Below are the code and all the weights of a small trained network. Each question names an input and a class and asks about switching units off, where a switched-off unit gives its printed mean instead of its output.

import numpy as np


def w(rows, s, z=0):
    codes = np.array(rows[::2]) - 128.0
    scale = np.full(codes.shape[1], s)
    scale[-1] = z or s
    return codes * scale


def f(y):
    return np.maximum(y, 0)


def log_softmax(a):
    a = a - a.max(-1, keepdims=True)
    return a - np.log(np.exp(a).sum(-1, keepdims=True))


def net(x, mask):
    res = np.array(x, float).reshape(1, 6) / 4 @ E
    y = f(res @ A[0][:, :-1].T + A[0][:, -1])
    res = res + np.where(mask, y, B[0][:, -1]) @ B[0][:, :-1]
    return log_softmax(res[-1] @ U[:, :-1].T + U[:, -1])


A, B = {}, {}
E = w([
[126,134,140,142,139,119,131],'x0',
[7,40,195,73,178,221,183],'x1',
[134,255,108,68,162,200,215],'x2',
[108,130,121,147,116,130,138],'x3',
[184,68,43,206,240,164,164],'x4',
[124,130,128,132,128,137,118],'x5',
],0.01)
A[0] = w([
[171,149,141,156,97,142,128,4],'neuron 0',
[140,247,128,104,146,189,177,182],'neuron 1',
[170,181,94,144,95,111,99,33],'neuron 2',
[127,65,151,162,132,77,51,185],'neuron 3',
[121,123,134,132,131,157,141,2],'neuron 4',
[122,59,151,153,81,103,65,204],'neuron 5',
[162,174,124,146,112,83,77,10],'neuron 6',
[167,185,96,151,94,105,91,23],'neuron 7',
[124,51,170,152,102,88,80,102],'neuron 8',
[66,84,209,85,132,169,136,28],'neuron 9',
[114,241,114,89,159,159,163,245],'neuron 10',
[175,77,41,171,227,166,155,107],'neuron 11',
[76,76,217,103,145,175,170,3],'neuron 12',
[145,174,156,146,100,75,108,67],'neuron 13',
[98,144,123,87,93,94,128,92],'neuron 14',
[77,200,253,63,23,102,82,30],'neuron 15',
[124,148,157,136,118,141,113,53],'neuron 16',
],0.014,0.0019)
B[0] = w([
[123,125,121,111,153,114,131,147],'neuron 0',
[133,107,179,85,74,130,131,211],'neuron 1',
[114,140,111,87,159,138,113,176],'neuron 2',
[128,125,170,101,88,138,144,191],'neuron 3',
[121,141,124,129,128,114,109,140],'neuron 4',
[123,113,175,101,98,117,138,190],'neuron 5',
[106,135,93,99,149,143,117,175],'neuron 6',
[114,127,98,83,161,132,120,179],'neuron 7',
[124,127,177,99,104,140,144,187],'neuron 8',
[98,141,72,96,156,128,135,202],'neuron 9',
[105,110,188,103,97,120,143,206],'neuron 10',
[148,131,107,231,132,124,127,211],'neuron 11',
[142,148,101,62,160,118,94,203],'neuron 12',
[120,147,92,120,145,112,136,170],'neuron 13',
[130,124,142,167,149,129,126,162],'neuron 14',
[164,120,106,251,129,133,128,252],'neuron 15',
[161,151,132,124,139,107,156,141],'neuron 16',
],0.027,0.025)
U = w([
[89,82,246,93,39,121,185,115],'0',
[156,115,101,254,136,116,152,251],'1',
[64,154,52,55,200,115,105,18],'2',
],0.009,0.0032)

Each question gives the input, the list of numbers given to net, and the class t.
The units are the neurons (one row each of A and B). Each row of codes is followed by its name. A weight is (code - 128) times the scale printed after its matrix; where a second scale follows, it is the last column's (A, B and U).
mask holds one flag per neuron, in row order. A switched-off neuron (its flag False) gives its mean, the last column of its row in B, instead of its output. The means were averaged over made-up inputs and are rounded, as every weight is.
A unit's drop is (log p(t) with every unit on - log p(t) with that unit switched off) / (log p(t) with every unit on - log p(t) with every unit switched off).
The circuit of an input: a set's keep is (log p(t) with only the set's units on - log p(t) with every unit switched off) / (log p(t) with every unit on - log p(t) with every unit switched off). Starting from the 12 units with the biggest drops (on a tie, the unit counted first), units are removed one at a time, each time the one whose removal leaves the highest keep (on an exact tie, the one counted first), for as long as the keep stays at least 0.8.
circuit, biggest first: the units of the circuit, biggest drop first
k most important neurons: the k neurons with the biggest drops, biggest first
drop of u: that unit's drop, to one decimal
input [6,-7,-8,8,4,-2], class 0: circuit, biggest first	neuron 3
input [-7,4,2,7,-4,1], class 1: 4 most important neurons	neuron 15; neuron 7; neuron 2; neuron 6
input [-8,-5,4,-5,-5,5], class 1: 2 most important neurons	neuron 15; neuron 12
input [-7,-6,7,-6,5,-3], class 0: 3 most important neurons	neuron 1; neuron 10; neuron 15
input [3,0,-6,-8,6,7], class 0: 2 most important neurons	neuron 15; neuron 3
input [2,8,-6,1,-2,-5], class 2: 2 most important neurons	neuron 9; neuron 12
input [7,-8,6,-3,7,-6], class 2: 3 most important neurons	neuron 15; neuron 7; neuron 2
input [7,6,4,-6,-4,-3], class 2: 2 most important neurons	neuron 9; neuron 12
input [-8,0,7,-6,7,8], class 0: 2 most important neurons	neuron 15; neuron 1
input [-1,-2,-7,5,-8,-3], class 1: 2 most important neurons	neuron 15; neuron 1
input [2,-4,-3,-3,-2,-3], class 2: 2 most important neurons	neuron 1; neuron 10
input [5,-2,1,-7,0,7], class 2: 2 most important neurons	neuron 15; neuron 3
input [2,-6,8,1,-1,4], class 0: 2 most important neurons	neuron 1; neuron 10
input [-6,8,4,-6,6,6], class 2: circuit, biggest first	neuron 12
input [-3,4,1,-5,-8,1], class 1: drop of neuron 15	1.7
input [0,0,-3,6,-8,4], class 1: drop of neuron 15	1.1
input [-3,2,4,-7,-6,-7], class 1: drop of neuron 15	2.4
input [4,1,3,4,-4,3], class 1: drop of neuron 15	1.9
